Below is a small trained network, with its code and all its weights. Each question gives an input and a class and asks what happens when units are switched off, that is, made to give their printed mean instead of their output.

import numpy as np


def w(rows, s, z=0):
    codes = np.array(rows[::2]) - 128.0
    scale = np.full(codes.shape[1], s)
    scale[-1] = z or s
    return codes * scale


def f(y):
    return np.maximum(y, 0)


def log_softmax(a):
    a = a - a.max(-1, keepdims=True)
    return a - np.log(np.exp(a).sum(-1, keepdims=True))


def net(x, mask):
    res = np.array(x, float).reshape(1, 8) / 4 @ E
    y = f(res @ A[0][:, :-1].T + A[0][:, -1])
    res = res + np.where(mask, y, B[0][:, -1]) @ B[0][:, :-1]
    return log_softmax(res[-1] @ U[:, :-1].T + U[:, -1])


A, B = {}, {}
E = w([
[60,122,141,126,125],'x0',
[111,158,254,186,169],'x1',
[188,143,148,58,106],'x2',
[101,44,110,116,101],'x3',
[134,36,173,70,155],'x4',
[122,161,109,132,255],'x5',
[192,165,112,152,108],'x6',
[213,90,141,198,137],'x7',
],0.0065)
A[0] = w([
[235,89,150,90,97,211],'N0',
[178,241,104,141,92,212],'N1',
[196,94,145,203,32,177],'N2',
[165,64,157,32,119,153],'N3',
[49,196,127,108,84,227],'N4',
[165,73,174,39,127,185],'N5',
[206,152,139,232,151,248],'N6',
[56,154,207,174,208,228],'N7',
[2,69,118,112,112,213],'N8',
[21,162,106,120,106,255],'N9',
[244,98,150,106,110,240],'N10',
[110,30,106,16,112,209],'N11',
[199,162,115,166,211,209],'N12',
[168,103,154,226,36,174],'N13',
[237,94,144,86,129,209],'N14',
[80,161,54,82,58,219],'N15',
[186,123,113,77,169,205],'N16',
[176,183,109,179,224,207],'N17',
[69,105,206,77,132,212],'N18',
[44,30,72,124,109,188],'N19',
[168,218,80,105,69,195],'N20',
[45,154,196,165,221,219],'N21',
],0.0066,0.0032)
B[0] = w([
[199,87,118,120,42,223],'N0',
[126,239,101,142,91,218],'N1',
[98,103,164,198,20,219],'N2',
[194,58,126,45,91,206],'N3',
[52,185,149,59,139,207],'N4',
[197,77,148,67,110,210],'N5',
[178,162,145,253,117,243],'N6',
[137,145,245,134,222,246],'N7',
[22,46,121,48,183,241],'N8',
[27,155,137,72,172,225],'N9',
[227,104,110,148,47,232],'N10',
[140,29,81,36,114,254],'N11',
[233,183,94,204,173,218],'N12',
[71,111,191,204,39,212],'N13',
[240,97,106,126,73,218],'N14',
[47,159,77,74,99,218],'N15',
[213,144,73,111,128,193],'N16',
[203,200,101,206,203,223],'N17',
[119,91,189,53,142,212],'N18',
[49,16,69,118,165,233],'N19',
[100,221,86,108,68,207],'N20',
[129,135,234,115,249,245],'N21',
],0.0063,0.0058)
U = w([
[26,44,1,109,144,167],'0',
[61,92,242,72,192,1],'1',
[135,111,178,250,14,189],'2',
[174,175,172,203,246,212],'3',
[202,152,27,182,139,9],'4',
[214,40,100,50,69,64],'5',
[79,252,74,85,75,228],'6',
],0.0059,0.00097)

Each question gives the input, the list of numbers given to net, and the class t.
The units are the neurons (one row each of A and B). Each row of codes is followed by its name. A weight is (code - 128) times the scale printed after its matrix; where a second scale follows, it is the last column's (A, B and U).
mask holds one flag per neuron, in row order. A switched-off neuron (its flag False) gives its mean, the last column of its row in B, instead of its output. The means were averaged over made-up inputs and are rounded, as every weight is.
A unit's drop is (log p(t) with every unit on - log p(t) with that unit switched off) / (log p(t) with every unit on - log p(t) with every unit switched off).
The circuit of an input: a set's keep is (log p(t) with only the set's units on - log p(t) with every unit switched off) / (log p(t) with every unit on - log p(t) with every unit switched off). Starting from the 12 units with the biggest drops (on a tie, the unit counted first), units are removed one at a time, each time the one whose removal leaves the highest keep (on an exact tie, the one counted first), for as long as the keep stays at least 0.8.
units of the circuit, in order: the units of the circuit, biggest drop first
top k neurons: the k neurons with the biggest drops, biggest first
drop when u is switched off: that unit's drop, to one decimal
input [0,1,7,-6,-2,-8,-1,-2], class 6: units of the circuit, in order : [N20, N1]
input [-6,-7,-4,1,-1,-7,6,-3], class 6: units of the circuit, in order : [N20, N15]
input [-7,-2,-1,2,-7,-1,6,-2], class 6: units of the circuit, in order : [N20, N1]
input [-8,-8,1,6,-4,-8,-1,7], class 2: top neuron : [N2]
input [-3,-5,7,8,-8,-6,-2,8], class 2: units of the circuit, in order : [N2, N13]
input [-5,-3,8,-3,-4,8,4,-4], class 4: top 2 neurons : [N12, N17]
input [5,-1,2,7,4,2,4,-4], class 0: units of the circuit, in order : [N19, N8, N7]
input [2,-1,-3,1,-6,6,-3,-7], class 1: top 2 neurons : [N21, N7]
input [4,5,6,2,-7,-8,4,-3], class 6: top 2 neurons : [N4, N20]
input [0,-4,-6,0,-7,5,-8,2], class 3: drop when N15 is switched off : -0.1
input [3,0,7,5,-8,-5,-5,2], class 6: drop when N20 is switched off : 0.2
input [0,-2,2,3,-1,-1,3,3], class 2: drop when N2 is switched off : 0.2
